Below is a small trained network, with its code and all its weights. Each question gives an input and a class and asks what happens when units are switched off, that is, made to give their printed mean instead of their output.

import numpy as np


def w(rows, s, z=0):
    codes = np.array(rows[::2]) - 128.0
    scale = np.full(codes.shape[1], s)
    scale[-1] = z or s
    return codes * scale


def f(y):
    return y / 2 * (1 + np.tanh(0.7978845608 * (y + 0.044715 * y**3)))


def log_softmax(a):
    a = a - a.max(-1, keepdims=True)
    return a - np.log(np.exp(a).sum(-1, keepdims=True))


def net(x, mask):
    res = np.array(x, float).reshape(1, 6) / 4 @ E
    y = f(res @ A[0][:, :-1].T + A[0][:, -1])
    res = res + np.where(mask, y, B[0][:, -1]) @ B[0][:, :-1]
    return log_softmax(res[-1] @ U[:, :-1].T + U[:, -1])


A, B = {}, {}
E = w([
[132,136,132,133],'x0',
[255,144,39,65],'x1',
[132,131,129,130],'x2',
[229,13,142,194],'x3',
[120,124,125,120],'x4',
[156,151,247,67],'x5',
],0.0072)
A[0] = w([
[189,175,84,70,110],'neuron 1',
[92,245,45,95,112],'neuron 2',
[134,76,119,148,196],'neuron 3',
[161,164,229,89,141],'neuron 4',
[72,130,174,166,84],'neuron 5',
[106,126,94,145,32],'neuron 6',
[137,55,131,109,58],'neuron 7',
[205,101,120,129,190],'neuron 8',
[152,126,179,200,199],'neuron 9',
[112,172,144,110,38],'neuron 10',
[114,105,183,67,219],'neuron 11',
[175,52,145,127,46],'neuron 12',
[61,141,163,210,253],'neuron 13',
[201,179,41,86,49],'neuron 14',
[192,52,125,167,130],'neuron 15',
[88,97,190,145,130],'neuron 16',
[88,121,67,166,56],'neuron 17',
[128,123,193,128,78],'neuron 18',
[172,113,167,53,115],'neuron 19',
[98,110,68,140,121],'neuron 20',
[102,187,112,83,43],'neuron 21',
[100,115,16,165,111],'neuron 22',
[108,186,109,81,40],'neuron 23',
[195,185,99,112,204],'neuron 24',
[75,108,146,152,57],'neuron 25',
[160,79,140,170,65],'neuron 26',
[85,195,77,81,150],'neuron 27',
[56,200,98,128,198],'neuron 28',
[144,115,181,93,30],'neuron 29',
],0.012,0.0067)
B[0] = w([
[18,78,109,186,201],'neuron 1',
[153,110,179,123,219],'neuron 2',
[157,106,164,101,202],'neuron 3',
[199,125,92,152,206],'neuron 4',
[75,115,102,186,166],'neuron 5',
[133,177,134,199,119],'neuron 6',
[95,183,161,154,138],'neuron 7',
[84,85,148,120,236],'neuron 8',
[108,91,133,125,206],'neuron 9',
[149,156,166,224,128],'neuron 10',
[184,91,58,129,203],'neuron 11',
[116,155,184,176,171],'neuron 12',
[83,75,82,113,254],'neuron 13',
[37,122,110,191,208],'neuron 14',
[114,117,173,135,236],'neuron 15',
[66,110,98,145,180],'neuron 16',
[204,190,124,164,148],'neuron 17',
[137,171,105,145,145],'neuron 18',
[178,134,63,175,173],'neuron 19',
[198,143,114,143,162],'neuron 20',
[140,133,185,189,149],'neuron 21',
[238,146,99,145,212],'neuron 22',
[118,144,162,161,146],'neuron 23',
[55,75,77,125,227],'neuron 24',
[85,205,72,201,141],'neuron 25',
[126,154,188,171,163],'neuron 26',
[126,78,195,144,202],'neuron 27',
[174,81,153,125,223],'neuron 28',
[151,255,153,214,131],'neuron 29',
],0.0094,0.0082)
U = w([
[39,124,82,196,45],'0',
[99,130,249,196,61],'1',
[106,99,107,142,255],'2',
[160,183,68,222,165],'3',
[105,76,116,111,198],'4',
[101,84,118,127,187],'5',
[128,153,128,65,73],'6',
[154,254,148,112,67],'7',
],0.012,0.0083)

Each question gives the input, the list of numbers given to net, and the class t.
The units are the neurons (one row each of A and B). Each row of codes is followed by its name. A weight is (code - 128) times the scale printed after its matrix; where a second scale follows, it is the last column's (A, B and U).
mask holds one flag per neuron, in row order. A switched-off neuron (its flag False) gives its mean, the last column of its row in B, instead of its output. The means were averaged over made-up inputs and are rounded, as every weight is.
A unit's drop is (log p(t) with every unit on - log p(t) with that unit switched off) / (log p(t) with every unit on - log p(t) with every unit switched off).
The circuit of an input: a set's keep is (log p(t) with only the set's units on - log p(t) with every unit switched off) / (log p(t) with every unit on - log p(t) with every unit switched off). Starting from the 12 units with the biggest drops (on a tie, the unit counted first), units are removed one at a time, each time the one whose removal leaves the highest keep (on an exact tie, the one counted first), for as long as the keep stays at least 0.8.
units of the circuit, in order: the units of the circuit, biggest drop first
most important unit: the unit with the biggest drop
k most important neurons: the k neurons with the biggest drops, biggest first
input [6,6,-6,-5,4,-2], class 0: most important neuron	[neuron 14]
input [-3,8,-3,0,-5,1], class 0: units of the circuit, in order	[neuron 14; neuron 1]
input [1,-3,-3,-7,7,-4], class 1: 2 most important neurons	[neuron 27; neuron 2]
input [-3,1,-4,-5,-1,-5], class 1: 3 most important neurons	[neuron 27; neuron 2; neuron 11]
input [-7,8,-8,-2,-3,7], class 0: 3 most important neurons	[neuron 1; neuron 14; neuron 24]
input [8,4,-7,-8,3,-8], class 1: units of the circuit, in order	[neuron 27; neuron 2]
input [5,7,4,2,0,0], class 0: units of the circuit, in order	[neuron 14; neuron 1]
input [3,-4,-1,-2,3,-6], class 3: units of the circuit, in order	[neuron 17; neuron 22]
input [-2,-6,5,6,3,0], class 0: units of the circuit, in order	[neuron 16; neuron 28]
input [-1,-4,-6,-7,-4,2], class 1: 2 most important neurons	[neuron 27; neuron 21]
input [1,8,-7,0,-4,1], class 0: units of the circuit, in order	[neuron 14; neuron 1]
input [2,4,6,-7,-7,-3], class 1: 2 most important neurons	[neuron 2; neuron 27]
input [-6,-4,6,3,-3,-7], class 3: units of the circuit, in order	[neuron 22; neuron 17]
input [-8,-6,-4,3,2,7], class 2: units of the circuit, in order	[neuron 11]
input [0,-4,2,4,-5,7], class 3: units of the circuit, in order	[neuron 4; neuron 29; neuron 11]
input [-1,-4,-4,7,-1,8], class 3: units of the circuit, in order	[neuron 4; neuron 11; neuron 29]
input [-1,-1,-5,-3,4,5], class 3: units of the circuit, in order	[neuron 4; neuron 8; neuron 11]
input [5,2,-1,8,-6,-8], class 1: units of the circuit, in order	[neuron 15; neuron 26; neuron 12]
input [-1,5,-5,0,3,0], class 0: 4 most important neurons	[neuron 14; neuron 1; neuron 28; neuron 24]
input [6,-5,3,-4,-7,7], class 3: most important unit	neuron 4
input [4,-1,-3,5,-2,6], class 3: 3 most important neurons	[neuron 4; neuron 19; neuron 29]
input [7,8,-2,-6,5,-1], class 0: 3 most important neurons	[neuron 14; neuron 1; neuron 24]
input [7,-5,4,8,-4,-7], class 1: 2 most important neurons	[neuron 26; neuron 15]
input [1,-4,5,3,2,-6], class 3: 4 most important neurons	[neuron 22; neuron 17; neuron 24; neuron 8]
